Below is a small trained network, with its code and all its weights. Each question gives an input and a class and asks what happens when units are switched off, that is, made to give their printed mean instead of their output.

import numpy as np


def w(rows, s, z=0):
    codes = np.array(rows[::2]) - 128.0
    scale = np.full(codes.shape[1], s)
    scale[-1] = z or s
    return codes * scale


def f(y):
    return y / 2 * (1 + np.tanh(0.7978845608 * (y + 0.044715 * y**3)))


def log_softmax(a):
    a = a - a.max(-1, keepdims=True)
    return a - np.log(np.exp(a).sum(-1, keepdims=True))


def net(x, mask):
    res = np.array(x, float).reshape(1, 4) / 4 @ E
    y = f(res @ A[0][:, :-1].T + A[0][:, -1])
    res = res + np.where(mask, y, B[0][:, -1]) @ B[0][:, :-1]
    return log_softmax(res[-1] @ U[:, :-1].T + U[:, -1])


A, B = {}, {}
E = w([
[88,139,89,146,71,92,142,101],'x0',
[83,87,184,107,106,147,115,180],'x1',
[114,97,132,126,112,139,234,106],'x2',
[150,88,113,249,117,155,131,136],'x3',
],0.015)
A[0] = w([
[160,172,95,136,119,111,162,34,190],'n0',
[61,32,116,214,118,189,165,105,163],'n1',
[126,174,14,148,114,38,101,100,147],'n2',
[149,182,25,121,77,82,61,171,241],'n3',
[27,136,140,39,117,102,130,194,175],'n4',
[165,122,72,100,161,56,174,2,253],'n5',
[82,96,178,175,121,93,107,148,171],'n6',
[176,81,182,127,138,165,45,164,204],'n7',
[82,113,153,47,139,141,141,231,197],'n8',
[138,168,165,183,176,214,70,145,145],'n9',
[125,203,69,209,129,24,147,138,183],'n10',
[169,111,158,93,151,167,205,103,205],'n11',
[122,23,136,173,62,186,123,181,172],'n12',
],0.0088,0.0039)
B[0] = w([
[136,115,47,41,142,185,114,109,215],'n0',
[200,99,118,189,49,157,187,133,247],'n1',
[149,137,171,155,83,186,2,25,237],'n2',
[160,113,223,169,181,172,68,100,240],'n3',
[67,85,185,130,63,15,124,86,253],'n4',
[92,99,61,48,180,190,149,104,254],'n5',
[173,145,166,172,81,53,128,177,183],'n6',
[171,222,175,132,186,94,120,177,227],'n7',
[56,102,214,57,95,73,141,176,241],'n8',
[148,174,119,121,139,169,115,162,201],'n9',
[215,88,122,163,152,126,90,69,228],'n10',
[84,87,54,79,130,111,222,178,200],'n11',
[197,147,145,208,77,118,185,176,238],'n12',
],0.009,0.0097)
U = w([
[107,95,32,67,152,164,181,126,246],'0',
[85,198,119,128,158,146,125,139,13],'1',
[155,254,165,114,219,131,92,238,147],'2',
[105,156,102,129,130,147,113,164,2],'3',
[85,86,202,89,98,39,114,169,163],'4',
[199,111,98,182,73,144,166,197,88],'5',
[158,155,109,131,142,176,62,10,181],'6',
],0.01,0.0031)

Each question gives the input, the list of numbers given to net, and the class t.
The units are the neurons (one row each of A and B). Each row of codes is followed by its name. A weight is (code - 128) times the scale printed after its matrix; where a second scale follows, it is the last column's (A, B and U).
mask holds one flag per neuron, in row order. A switched-off neuron (its flag False) gives its mean, the last column of its row in B, instead of its output. The means were averaged over made-up inputs and are rounded, as every weight is.
A unit's drop is (log p(t) with every unit on - log p(t) with that unit switched off) / (log p(t) with every unit on - log p(t) with every unit switched off).
The circuit of an input: a set's keep is (log p(t) with only the set's units on - log p(t) with every unit switched off) / (log p(t) with every unit on - log p(t) with every unit switched off). Starting from the 12 units with the biggest drops (on a tie, the unit counted first), units are removed one at a time, each time the one whose removal leaves the highest keep (on an exact tie, the one counted first), for as long as the keep stays at least 0.8.
circuit, biggest first: the units of the circuit, biggest drop first
k most important neurons: the k neurons with the biggest drops, biggest first
drop of u: that unit's drop, to one decimal
input [-5,3,-8,-8], class 4: circuit, biggest first -> [n4]
input [8,3,-1,0], class 6: 2 most important neurons -> [n8, n2]
input [7,7,-2,2], class 5: 2 most important neurons -> [n12, n1]
input [0,-4,-2,7], class 6: 3 most important neurons -> [n2, n10, n11]
input [-6,-1,8,-7], class 0: 2 most important neurons -> [n11, n5]
input [-3,-8,8,7], class 0: 2 most important neurons -> [n5, n0]
input [0,8,-4,5], class 5: 4 most important neurons -> [n12, n1, n3, n6]
input [-3,-5,-8,7], class 2: 2 most important neurons -> [n7, n9]
input [1,-5,-1,8], class 6: 2 most important neurons -> [n2, n10]
input [-4,2,-6,-5], class 4: 2 most important neurons -> [n4, n8]
input [-6,6,-1,3], class 2: drop of n7 -> 0.9
input [7,-3,5,3], class 6: drop of n2 -> 0.6
input [6,-4,4,1], class 6: drop of n2 -> 0.8
input [2,-4,3,-5], class 0: circuit, biggest first -> [n5]
input [5,8,2,2], class 5: drop of n12 -> 1.4
